Below is a small trained network, with its code and all its weights. Each question gives an input and a class and asks what happens when units are switched off, that is, made to give their printed mean instead of their output.

import numpy as np


def w(rows, s, z=0):
    codes = np.array(rows[::2]) - 128.0
    scale = np.full(codes.shape[1], s)
    scale[-1] = z or s
    return codes * scale


def norm(h):
    return h / np.sqrt((h * h).mean(-1, keepdims=True) + 1e-5)


def f(y):
    return np.maximum(y, 0)


def log_softmax(a):
    a = a - a.max(-1, keepdims=True)
    return a - np.log(np.exp(a).sum(-1, keepdims=True))


def net(x, mask):
    res = np.array(x, float).reshape(1, 8) / 4 @ E
    u = 0
    for l in range(2):
        y = f(norm(res) @ A[l][:, :-1].T + A[l][:, -1])
        res = res + np.where(mask[u : u + 13], y, B[l][:, -1]) @ B[l][:, :-1]
        u += 13
    return log_softmax(norm(res)[-1] @ U[:, :-1].T + U[:, -1])


A, B = {}, {}
E = w([
[58,26,188,153,43,109],'x0',
[124,129,129,132,133,129],'x1',
[134,123,131,134,137,124],'x2',
[137,116,132,145,154,119],'x3',
[130,126,130,137,141,126],'x4',
[131,127,214,76,165,110],'x5',
[146,199,145,152,49,2],'x6',
[121,135,128,124,118,134],'x7',
],0.0092)
A[0] = w([
[167,152,129,162,109,185,54],'L0N1',
[146,160,103,187,95,107,4],'L0N2',
[145,171,243,160,136,110,66],'L0N3',
[137,150,140,148,86,43,66],'L0N4',
[86,112,48,165,156,158,142],'L0N5',
[94,63,147,137,91,114,139],'L0N6',
[137,109,5,116,116,145,182],'L0N7',
[189,140,202,148,68,175,184],'L0N8',
[172,254,89,117,163,42,130],'L0N9',
[151,146,233,74,144,131,149],'L0N10',
[99,122,70,173,129,124,208],'L0N11',
[199,217,25,49,245,212,145],'L0N12',
[171,203,126,124,136,123,110],'L0N13',
],0.0096,0.0045)
B[0] = w([
[114,118,144,153,116,103,136],'L0N1',
[99,213,91,184,155,160,147],'L0N2',
[122,146,136,127,71,131,160],'L0N3',
[60,164,91,137,155,33,181],'L0N4',
[156,105,154,107,43,115,180],'L0N5',
[144,78,128,82,82,151,196],'L0N6',
[128,154,164,169,113,200,191],'L0N7',
[119,137,87,164,202,127,167],'L0N8',
[196,173,190,133,94,245,207],'L0N9',
[130,178,198,54,179,100,187],'L0N10',
[150,123,115,149,108,194,184],'L0N11',
[28,125,87,146,141,1,255],'L0N12',
[202,148,146,146,147,175,164],'L0N13',
],0.009,0.0097)
A[1] = w([
[134,119,147,152,80,73,139],'L1N1',
[112,202,114,167,115,47,42],'L1N2',
[123,64,13,179,73,110,80],'L1N3',
[91,108,170,103,149,106,80],'L1N4',
[43,151,109,148,132,85,224],'L1N5',
[151,91,165,9,163,111,4],'L1N6',
[160,61,154,61,134,214,161],'L1N7',
[108,124,142,138,76,89,122],'L1N8',
[98,154,137,144,72,126,105],'L1N9',
[176,123,92,123,93,91,40],'L1N10',
[131,148,74,197,100,99,20],'L1N11',
[81,98,155,69,159,105,90],'L1N12',
[110,165,153,79,147,81,127],'L1N13',
],0.015,0.0032)
B[1] = w([
[89,144,69,90,254,145,191],'L1N1',
[103,72,151,136,58,172,247],'L1N2',
[240,71,104,41,128,216,245],'L1N3',
[82,177,72,137,133,79,194],'L1N4',
[176,77,81,77,167,98,254],'L1N5',
[83,141,77,207,139,150,206],'L1N6',
[108,111,231,199,9,144,223],'L1N7',
[151,159,81,81,184,112,196],'L1N8',
[109,72,102,144,200,71,205],'L1N9',
[121,132,88,178,147,163,138],'L1N10',
[117,129,41,137,182,191,201],'L1N11',
[66,208,107,180,121,60,214],'L1N12',
[173,52,214,71,129,81,217],'L1N13',
],0.0095,0.009)
U = w([
[153,58,3,91,196,180,111],'0',
[84,108,146,56,208,24,251],'1',
[144,39,164,106,69,216,137],'2',
[34,118,201,200,97,107,74],'3',
[161,209,103,188,141,209,141],'4',
[200,190,255,90,126,115,6],'5',
],0.02,0.0027)

Each question gives the input, the list of numbers given to net, and the class t.
The units are the neurons (one row each of A and B). Each row of codes is followed by its name. A weight is (code - 128) times the scale printed after its matrix; where a second scale follows, it is the last column's (A, B and U).
mask holds one flag per neuron, layer by layer. A switched-off neuron (its flag False) gives its mean, the last column of its row in B, instead of its output. The means were averaged over made-up inputs and are rounded, as every weight is.
A unit's drop is (log p(t) with every unit on - log p(t) with that unit switched off) / (log p(t) with every unit on - log p(t) with every unit switched off).
The circuit of an input: a set's keep is (log p(t) with only the set's units on - log p(t) with every unit switched off) / (log p(t) with every unit on - log p(t) with every unit switched off). Starting from the 12 units with the biggest drops (on a tie, the unit counted first), units are removed one at a time, each time the one whose removal leaves the highest keep (on an exact tie, the one counted first), for as long as the keep stays at least 0.8.
circuit, biggest first: the units of the circuit, biggest drop first
unit that matters most: the unit with the biggest drop
k most important neurons: the k neurons with the biggest drops, biggest first
k most important neurons of layer l: the k neurons of layer l with the biggest drops, biggest first
drop of u: that unit's drop, to one decimal
input [3,4,-3,2,-5,0,0,-4], class 2: unit that matters most	L0N12
input [0,-2,5,-6,3,2,6,5], class 5: 3 most important neurons	(L0N9; L0N12; L0N13)
input [1,-6,3,2,-2,0,7,-6], class 0: 3 most important neurons of layer 0	(L0N4; L0N10; L0N12)
input [4,-4,4,-5,0,2,0,-7], class 3: 3 most important neurons of layer 0	(L0N12; L0N6; L0N4)
input [8,7,-3,-3,-6,2,-1,-5], class 3: 2 most important neurons	(L0N12; L1N7)
input [0,7,-7,-3,-8,5,8,6], class 5: 4 most important neurons of layer 0	(L0N12; L0N9; L0N13; L0N10)
input [0,-6,-4,0,8,-7,5,1], class 4: 2 most important neurons	(L0N12; L0N9)
input [2,-1,3,0,4,6,-1,1], class 3: 3 most important neurons	(L0N12; L1N6; L0N4)
input [1,0,0,-3,-7,-2,-7,3], class 2: 2 most important neurons	(L0N4; L1N7)
input [-8,1,5,-1,5,2,5,0], class 5: 2 most important neurons	(L0N9; L0N12)
input [0,8,5,-7,0,7,-6,-8], class 1: 2 most important neurons	(L0N9; L0N12)
input [-1,6,-4,-4,-8,1,8,4], class 5: 3 most important neurons	(L0N9; L0N12; L1N6)
input [-1,7,-8,8,-7,-5,7,1], class 4: 2 most important neurons of layer 0	(L0N9; L0N12)
input [5,-8,-3,-1,3,0,4,5], class 0: unit that matters most	L0N10
input [7,0,0,5,-8,6,0,6], class 3: 2 most important neurons of layer 0	(L0N12; L0N6)
input [-3,-4,1,2,-7,6,1,-4], class 5: 2 most important neurons of layer 0	(L0N9; L0N13)
input [1,7,-4,4,4,-6,8,7], class 0: 2 most important neurons	(L0N4; L1N7)
input [1,4,-6,6,-5,-3,7,0], class 0: drop of L0N4	0.8
input [-7,-3,-3,-1,-4,7,3,2], class 5: drop of L0N9	1.9
input [-4,-2,7,4,-8,3,7,2], class 5: circuit, biggest first	(L0N9)
input [2,5,4,3,8,-8,-3,4], class 2: drop of L0N12	0.3
input [-5,8,8,1,-8,1,-8,-3], class 1: drop of L0N12	1.5
input [0,-3,4,8,-3,-2,3,-8], class 4: 2 most important neurons	(L0N9; L0N12)
